Below is a small trained network, with its code and all its weights. Each question gives an input and a class and asks what happens when units are switched off, that is, made to give their printed mean instead of their output.

import numpy as np


def w(rows, s, z=0):
    codes = np.array(rows[::2]) - 128.0
    scale = np.full(codes.shape[1], s)
    scale[-1] = z or s
    return codes * scale


def norm(h):
    return h / np.sqrt((h * h).mean(-1, keepdims=True) + 1e-5)


def f(y):
    return np.maximum(y, 0)


def log_softmax(a):
    a = a - a.max(-1, keepdims=True)
    return a - np.log(np.exp(a).sum(-1, keepdims=True))


def net(x, mask):
    res = np.array(x, float).reshape(1, 5) / 4 @ E
    u = 0
    for l in range(4):
        y = f(norm(res) @ A[l][:, :-1].T + A[l][:, -1])
        res = res + np.where(mask[u : u + 6], y, B[l][:, -1]) @ B[l][:, :-1]
        u += 6
    return log_softmax(norm(res)[-1] @ U[:, :-1].T + U[:, -1])


A, B = {}, {}
E = w([
[47,118,128,216,174,79,185,120,188,175],'x0',
[162,229,80,70,131,103,96,214,144,143],'x1',
[215,143,175,135,151,211,95,169,136,198],'x2',
[147,132,133,115,108,218,112,254,166,157],'x3',
[110,163,117,75,226,125,253,152,76,148],'x4',
],0.00058)
A[0] = w([
[189,180,116,101,154,139,102,188,162,193,67],'0.n1',
[62,174,93,154,147,75,183,88,183,185,90],'0.n2',
[170,175,118,75,124,158,11,125,63,42,253],'0.n3',
[26,63,145,159,83,84,171,41,95,106,160],'0.n4',
[98,159,23,95,98,78,94,124,111,54,155],'0.n5',
[205,143,144,201,90,173,9,191,182,163,126],'0.n6',
],0.0012,0.00046)
B[0] = w([
[145,46,100,84,139,121,165,127,117,162,189],'0.n1',
[107,142,113,131,190,120,91,129,190,126,191],'0.n2',
[161,163,161,197,90,79,155,141,213,163,247],'0.n3',
[188,105,90,6,107,47,132,185,129,176,229],'0.n4',
[164,134,193,169,88,143,136,76,170,144,196],'0.n5',
[39,184,199,189,148,140,95,92,55,117,238],'0.n6',
],0.0016,0.0015)
A[1] = w([
[28,60,139,200,138,51,83,89,122,157,218],'1.n1',
[140,204,131,54,110,150,132,229,92,143,70],'1.n2',
[121,220,93,132,82,182,11,166,139,78,196],'1.n3',
[64,109,89,76,210,104,208,42,56,85,184],'1.n4',
[166,110,128,52,34,233,67,187,39,72,48],'1.n5',
[133,93,153,62,193,208,171,151,59,133,2],'1.n6',
],0.0013,0.00039)
B[1] = w([
[197,146,127,48,120,96,119,145,114,81,248],'1.n1',
[161,34,66,124,123,95,252,118,130,76,205],'1.n2',
[47,179,229,80,211,148,149,149,135,146,226],'1.n3',
[99,147,189,159,117,216,55,164,160,122,234],'1.n4',
[31,144,151,162,238,25,127,60,189,148,204],'1.n5',
[184,140,79,165,64,165,134,134,68,48,182],'1.n6',
],0.0017,0.0013)
A[2] = w([
[191,137,178,180,240,203,78,100,67,97,78],'2.n1',
[135,127,231,188,144,160,51,121,77,230,132],'2.n2',
[90,118,168,139,72,27,11,104,183,59,236],'2.n3',
[40,145,72,146,50,104,95,174,154,60,171],'2.n4',
[43,188,84,86,220,137,129,173,128,136,3],'2.n5',
[228,185,183,145,82,96,141,134,182,125,99],'2.n6',
],0.0011,0.00032)
B[2] = w([
[64,195,146,158,58,114,79,115,86,150,171],'2.n1',
[48,230,122,148,71,139,120,53,84,122,201],'2.n2',
[209,93,69,183,72,188,126,55,79,158,253],'2.n3',
[169,191,154,150,44,247,177,82,29,100,162],'2.n4',
[113,54,246,180,174,53,53,135,133,100,172],'2.n5',
[157,116,100,100,215,168,169,171,112,66,187],'2.n6',
],0.0013,0.0017)
A[3] = w([
[105,209,129,76,135,79,168,44,74,82,253],'3.n1',
[126,178,98,126,55,43,36,45,141,103,187],'3.n2',
[113,148,118,201,85,218,7,110,133,168,35],'3.n3',
[155,44,15,147,70,36,51,29,130,122,57],'3.n4',
[73,181,193,127,150,150,82,92,68,105,141],'3.n5',
[44,115,172,106,240,118,133,238,189,187,117],'3.n6',
],0.0015,0.00061)
B[3] = w([
[152,118,116,144,98,191,106,187,128,187,235],'3.n1',
[47,95,134,157,145,165,130,118,105,142,251],'3.n2',
[138,186,138,93,98,191,129,164,108,199,198],'3.n3',
[48,11,5,232,143,111,193,98,89,17,213],'3.n4',
[111,176,184,131,83,145,117,113,143,177,206],'3.n5',
[137,123,150,87,154,30,40,56,198,81,210],'3.n6',
],0.0026,0.002)
U = w([
[69,14,27,211,94,130,155,73,77,66,181],'0',
[92,203,193,161,58,201,73,109,106,216,194],'1',
[115,132,169,79,213,2,86,121,221,101,121],'2',
[243,139,76,53,132,138,190,190,87,130,6],'3',
],0.0059,0.0013)

Each question gives the input, the list of numbers given to net, and the class t.
The units are the neurons (one row each of A and B). Each row of codes is followed by its name. A weight is (code - 128) times the scale printed after its matrix; where a second scale follows, it is the last column's (A, B and U).
mask holds one flag per neuron, layer by layer. A switched-off neuron (its flag False) gives its mean, the last column of its row in B, instead of its output. The means were averaged over made-up inputs and are rounded, as every weight is.
A unit's drop is (log p(t) with every unit on - log p(t) with that unit switched off) / (log p(t) with every unit on - log p(t) with every unit switched off).
The circuit of an input: a set's keep is (log p(t) with only the set's units on - log p(t) with every unit switched off) / (log p(t) with every unit on - log p(t) with every unit switched off). Starting from the 12 units with the biggest drops (on a tie, the unit counted first), units are removed one at a time, each time the one whose removal leaves the highest keep (on an exact tie, the one counted first), for as long as the keep stays at least 0.8.
units of the circuit, in order: the units of the circuit, biggest drop first
unit that matters most: the unit with the biggest drop
k most important neurons: the k neurons with the biggest drops, biggest first
k most important neurons of layer l: the k neurons of layer l with the biggest drops, biggest first
drop when u is switched off: that unit's drop, to one decimal
input [-2,-4,-8,-4,8], class 1: units of the circuit, in order	(1.n4, 3.n4)
input [4,5,-5,1,1], class 2: 3 most important neurons	(0.n2, 2.n2, 1.n6)
input [5,8,8,-2,7], class 2: units of the circuit, in order	(3.n6)
input [-7,-8,-8,2,6], class 3: units of the circuit, in order	(0.n4, 3.n4, 3.n2)
input [-3,0,0,7,3], class 2: units of the circuit, in order	(1.n5, 3.n6)
input [-3,-6,5,-7,2], class 1: 2 most important neurons	(1.n4, 1.n2)
input [1,0,6,-2,5], class 3: 3 most important neurons of layer 0	(0.n6, 0.n5, 0.n1)
input [-1,-6,-4,-1,6], class 1: 4 most important neurons	(1.n4, 3.n4, 0.n3, 1.n6)
input [2,-2,-5,-2,4], class 2: 3 most important neurons	(0.n4, 1.n4, 1.n6)
input [-2,-4,-5,4,5], class 3: 2 most important neurons	(1.n6, 3.n4)
input [-4,6,-7,6,2], class 2: 2 most important neurons	(1.n3, 1.n5)
input [1,7,2,-3,4], class 2: 2 most important neurons	(2.n3, 3.n6)
input [6,5,4,-8,-7], class 0: 2 most important neurons	(3.n4, 1.n4)
input [-6,3,0,2,2], class 2: unit that matters most	1.n5
input [2,4,5,-4,5], class 2: drop when 2.n3 is switched off	0.2
